[[123 118 128 124 124 118]
 [123 131 127 130 131 132]
 [128 130 120 121 134 128]
 [136 124 135 134 121 122]
 [119 129 139 141 124 133]
 [116 127 132 131 127 131]
 [121 125 144 150 120 131]
 [118 126 137 138 126 130]
 [134 129 136 123 119 128]
 [136 124 134 132 121 120]
 [115 121 121 115 130 124]
 [129 127 132 121 120 127]
 [126 126 142 148 120 128]
 [135 125 135 134 122 122]
 [119 126 136 143 125 131]]
Rows and columns are numbered from 1.
Which number is the entry at row 3, column 1? 128
The entry in the bottom-right corner -> 131
The entry directly below the largest entry is 138
Which number is the entry at row 2, column 2? 131
Which number is the entry at row 3, column 3? 120
Which number is the entry at row 1, column 2? 118
Which number is the entry at row 2, column 1? 123
The bottom-left entry is 119
The entry at row 1, column 1 is 123
Which number is the maximum? 150
Which number is the bottom entry of the column that holds the largest entry? 143
The entry in row 3 and column 2 -> 130
The entry in row 1 and column 3: 128
The top-right entry is 118
